Below are the code and all the weights of a small trained network. Each question names an input and a class and asks about switching units off, where a switched-off unit gives its printed mean instead of its output.

import numpy as np


def w(rows, s, z=0):
    codes = np.array(rows[::2]) - 128.0
    scale = np.full(codes.shape[1], s)
    scale[-1] = z or s
    return codes * scale


def norm(h):
    return h / np.sqrt((h * h).mean(-1, keepdims=True) + 1e-5)


def f(y):
    return y / 2 * (1 + np.tanh(0.7978845608 * (y + 0.044715 * y**3)))


def log_softmax(a):
    a = a - a.max(-1, keepdims=True)
    return a - np.log(np.exp(a).sum(-1, keepdims=True))


def net(x, mask):
    res = np.array(x, float).reshape(1, 6) / 4 @ E
    u = 0
    for l in range(3):
        y = f(norm(res) @ A[l][:, :-1].T + A[l][:, -1])
        res = res + np.where(mask[u : u + 12], y, B[l][:, -1]) @ B[l][:, :-1]
        u += 12
    return log_softmax(norm(res)[-1] @ U[:, :-1].T + U[:, -1])


A, B = {}, {}
E = w([
[3,46,186,228],'x0',
[163,98,190,154],'x1',
[206,194,24,254],'x2',
[161,2,67,43],'x3',
[88,126,75,118],'x4',
[153,127,219,236],'x5',
],0.0067)
A[0] = w([
[183,210,204,180,100],'0.n1',
[130,55,52,151,134],'0.n2',
[53,99,84,168,104],'0.n3',
[189,103,186,220,61],'0.n4',
[99,122,118,105,66],'0.n5',
[134,137,190,76,63],'0.n6',
[211,7,133,82,49],'0.n7',
[96,220,36,45,3],'0.n8',
[135,163,55,64,75],'0.n9',
[91,111,177,130,199],'0.n10',
[190,230,194,61,35],'0.n11',
[151,185,102,167,51],'0.n12',
],0.011,0.0018)
B[0] = w([
[124,195,243,136,254],'0.n1',
[110,132,251,49,181],'0.n2',
[45,58,151,147,175],'0.n3',
[192,149,25,215,214],'0.n4',
[98,139,145,143,131],'0.n5',
[148,180,127,89,166],'0.n6',
[184,56,172,51,218],'0.n7',
[134,190,31,114,227],'0.n8',
[177,136,55,161,199],'0.n9',
[90,146,69,83,192],'0.n10',
[6,117,148,121,216],'0.n11',
[119,87,171,142,183],'0.n12',
],0.012,0.0049)
A[1] = w([
[150,144,101,143,95],'1.n1',
[200,68,151,128,74],'1.n2',
[131,74,79,180,90],'1.n3',
[150,147,64,129,44],'1.n4',
[217,142,134,151,26],'1.n5',
[84,114,98,120,8],'1.n6',
[82,182,180,65,161],'1.n7',
[103,101,123,127,36],'1.n8',
[199,118,160,250,62],'1.n9',
[47,64,105,178,11],'1.n10',
[160,126,159,213,123],'1.n11',
[161,54,84,120,143],'1.n12',
],0.013,0.0015)
B[1] = w([
[144,110,115,129,139],'1.n1',
[178,102,179,124,175],'1.n2',
[81,175,174,113,143],'1.n3',
[146,146,81,119,158],'1.n4',
[76,114,175,170,165],'1.n5',
[132,127,133,172,139],'1.n6',
[56,223,163,155,238],'1.n7',
[127,116,117,160,128],'1.n8',
[250,196,118,242,253],'1.n9',
[89,55,122,187,179],'1.n10',
[207,212,137,172,217],'1.n11',
[87,147,235,85,181],'1.n12',
],0.015,0.0053)
A[2] = w([
[138,155,57,68,100],'2.n1',
[65,128,109,62,152],'2.n2',
[56,96,67,171,208],'2.n3',
[79,198,132,94,133],'2.n4',
[103,153,130,118,83],'2.n5',
[151,165,1,94,118],'2.n6',
[125,133,117,146,107],'2.n7',
[173,115,135,104,177],'2.n8',
[59,48,123,188,7],'2.n9',
[87,137,153,144,171],'2.n10',
[171,80,170,104,74],'2.n11',
[193,62,176,132,171],'2.n12',
],0.015,0.0017)
B[2] = w([
[124,54,32,161,211],'2.n1',
[186,150,15,175,248],'2.n2',
[146,42,238,97,208],'2.n3',
[82,121,91,76,254],'2.n4',
[111,119,125,117,156],'2.n5',
[240,3,63,192,254],'2.n6',
[143,131,165,125,138],'2.n7',
[114,131,162,86,164],'2.n8',
[73,28,186,170,195],'2.n9',
[129,88,103,146,199],'2.n10',
[175,166,154,47,192],'2.n11',
[187,178,154,24,218],'2.n12',
],0.017,0.0046)
U = w([
[45,221,157,156,123],'0',
[190,83,57,154,183],'1',
[179,134,166,38,151],'2',
[199,219,151,248,124],'3',
[60,52,180,170,166],'4',
[98,152,95,93,3],'5',
],0.017,0.0053)

Each question gives the input, the list of numbers given to net, and the class t.
The units are the neurons (one row each of A and B). Each row of codes is followed by its name. A weight is (code - 128) times the scale printed after its matrix; where a second scale follows, it is the last column's (A, B and U).
mask holds one flag per neuron, layer by layer. A switched-off neuron (its flag False) gives its mean, the last column of its row in B, instead of its output. The means were averaged over made-up inputs and are rounded, as every weight is.
A unit's drop is (log p(t) with every unit on - log p(t) with that unit switched off) / (log p(t) with every unit on - log p(t) with every unit switched off).
The circuit of an input: a set's keep is (log p(t) with only the set's units on - log p(t) with every unit switched off) / (log p(t) with every unit on - log p(t) with every unit switched off). Starting from the 12 units with the biggest drops (on a tie, the unit counted first), units are removed one at a time, each time the one whose removal leaves the highest keep (on an exact tie, the one counted first), for as long as the keep stays at least 0.8.
units of the circuit, in order: the units of the circuit, biggest drop first
unit that matters most: the unit with the biggest drop
k most important neurons: the k neurons with the biggest drops, biggest first
k most important neurons of layer l: the k neurons of layer l with the biggest drops, biggest first
drop of u: that unit's drop, to one decimal
input [-5,-2,2,-8,4,-1], class 0: units of the circuit, in order => (0.n11 1.n9)
input [4,-6,1,0,5,6], class 4: unit that matters most => 0.n3
input [2,-2,3,-4,5,-5], class 1: units of the circuit, in order => (0.n8 2.n6)
input [-4,4,0,-3,3,-3], class 1: units of the circuit, in order => (0.n8 2.n6)
input [-1,-5,3,-1,8,3], class 1: 3 most important neurons => (0.n8 0.n11 1.n4)
input [4,6,-6,5,5,-2], class 2: 2 most important neurons of layer 0 => (0.n7 0.n11)
input [6,-7,6,7,4,8], class 4: 3 most important neurons => (0.n3 1.n10 0.n1)
input [-1,3,-4,-4,-4,4], class 0: 2 most important neurons => (0.n11 0.n10)
input [3,-6,7,-8,6,-6], class 1: 2 most important neurons => (0.n8 0.n11)
input [4,-8,1,-7,-5,-2], class 4: drop of 0.n12 => 0.1
input [4,2,-3,2,0,2], class 4: drop of 0.n10 => 0.2
input [5,-2,1,-3,4,2], class 4: drop of 0.n3 => 0.4
input [-5,5,1,2,-7,-1], class 2: drop of 0.n7 => 2.1
input [-4,-2,-6,0,2,-2], class 1: most important neuron => (2.n6)
